Here is a tiny trained network, its code and every weight. The questions are about switching its units off for an input and a class, where a switched-off unit gives its printed mean instead of its output.

import numpy as np


def w(rows, s, z=0):
    codes = np.array(rows[::2]) - 128.0
    scale = np.full(codes.shape[1], s)
    scale[-1] = z or s
    return codes * scale


def norm(h):
    return h / np.sqrt((h * h).mean(-1, keepdims=True) + 1e-5)


def f(y):
    return y / 2 * (1 + np.tanh(0.7978845608 * (y + 0.044715 * y**3)))


def log_softmax(a):
    a = a - a.max(-1, keepdims=True)
    return a - np.log(np.exp(a).sum(-1, keepdims=True))


def net(x, mask):
    res = np.array(x, float).reshape(1, 5) / 4 @ E
    u = 0
    for l in range(3):
        y = f(norm(res) @ A[l][:, :-1].T + A[l][:, -1])
        res = res + np.where(mask[u : u + 3], y, B[l][:, -1]) @ B[l][:, :-1]
        u += 3
    return log_softmax(norm(res)[-1] @ U[:, :-1].T + U[:, -1])


A, B = {}, {}
E = w([
[173,65,98,169,89,131,134,51,57,84,169,187],'x0',
[110,95,146,91,82,81,243,177,121,151,72,150],'x1',
[79,147,165,87,201,138,162,155,42,76,140,164],'x2',
[39,171,252,120,124,161,104,157,97,109,76,68],'x3',
[134,70,75,72,197,64,116,69,53,216,230,129],'x4',
],0.012)
A[0] = w([
[104,150,160,50,35,131,205,179,110,121,87,156,29],'0.n1',
[166,58,134,11,107,2,151,118,110,185,198,120,5],'0.n2',
[74,160,182,75,100,130,76,202,234,135,97,35,2],'0.n3',
],0.0061,0.0074)
B[0] = w([
[79,130,105,255,184,169,187,105,172,103,154,225,189],'0.n1',
[38,85,129,20,126,77,160,96,183,155,162,114,254],'0.n2',
[70,185,99,178,125,98,57,137,153,199,66,124,230],'0.n3',
],0.0099,0.0033)
A[1] = w([
[152,55,95,138,126,66,160,117,52,250,167,105,50],'1.n1',
[254,98,94,158,22,93,139,107,195,140,104,103,9],'1.n2',
[155,124,158,141,65,104,235,191,115,54,63,159,1],'1.n3',
],0.0086,0.0066)
B[1] = w([
[124,92,118,53,95,87,164,58,120,237,48,180,253],'1.n1',
[122,65,130,160,10,181,106,181,217,130,228,109,193],'1.n2',
[87,87,100,106,147,128,163,136,103,59,64,195,194],'1.n3',
],0.013,0.0062)
A[2] = w([
[209,167,150,77,118,164,145,156,193,110,26,67,33],'2.n1',
[220,107,33,174,62,162,125,50,168,128,243,153,42],'2.n2',
[255,113,44,192,192,65,82,40,72,144,100,151,2],'2.n3',
],0.0071,0.0042)
B[2] = w([
[6,118,99,150,148,26,113,100,119,157,91,92,151],'2.n1',
[188,101,113,130,145,163,62,165,147,73,153,137,253],'2.n2',
[75,152,128,150,246,111,125,72,177,83,131,212,186],'2.n3',
],0.013,0.0048)
U = w([
[116,67,76,38,155,53,174,33,107,249,167,169,237],'0',
[61,246,168,181,121,127,97,189,211,203,33,23,123],'1',
[158,182,109,47,211,102,145,219,64,164,207,72,2],'2',
[126,175,225,129,113,181,76,66,5,74,140,43,47],'3',
[198,113,82,144,210,140,65,48,118,76,185,186,9],'4',
[59,107,154,161,86,139,245,167,110,54,39,183,172],'5',
[196,59,91,165,42,168,90,150,220,124,176,132,214],'6',
],0.016,0.0041)

Each question gives the input, the list of numbers given to net, and the class t.
The units are the neurons (one row each of A and B). Each row of codes is followed by its name. A weight is (code - 128) times the scale printed after its matrix; where a second scale follows, it is the last column's (A, B and U).
mask holds one flag per neuron, layer by layer. A switched-off neuron (its flag False) gives its mean, the last column of its row in B, instead of its output. The means were averaged over made-up inputs and are rounded, as every weight is.
A unit's drop is (log p(t) with every unit on - log p(t) with that unit switched off) / (log p(t) with every unit on - log p(t) with every unit switched off).
k most important neurons: the k neurons with the biggest drops, biggest first
k most important neurons of layer l: the k neurons of layer l with the biggest drops, biggest first
drop of u: that unit's drop, to one decimal
input [2,-3,2,2,-4], class 3: 3 most important neurons => [1.n1, 0.n3, 0.n1]
input [-2,-8,-8,-1,7], class 4: 2 most important neurons => [2.n2, 2.n3]
input [-7,2,1,-4,1], class 1: most important neuron => [1.n1]
input [1,-7,8,6,8], class 3: 2 most important neurons => [1.n1, 0.n2]
input [-3,-8,4,0,6], class 4: 2 most important neurons => [0.n2, 2.n3]
input [-4,3,8,0,3], class 2: 2 most important neurons => [1.n1, 1.n3]
input [-1,-8,5,2,4], class 3: 2 most important neurons => [1.n1, 2.n2]
input [2,-4,-3,-4,3], class 4: 2 most important neurons => [2.n2, 2.n3]
input [-7,2,5,1,2], class 1: 2 most important neurons of layer 0 => [0.n3, 0.n2]
input [-3,-2,8,-2,2], class 2: drop of 1.n1 => 0.4
input [-4,1,-2,-3,0], class 6: drop of 1.n2 => 1.4
input [-4,7,-2,-1,0], class 5: drop of 0.n1 => 0.1
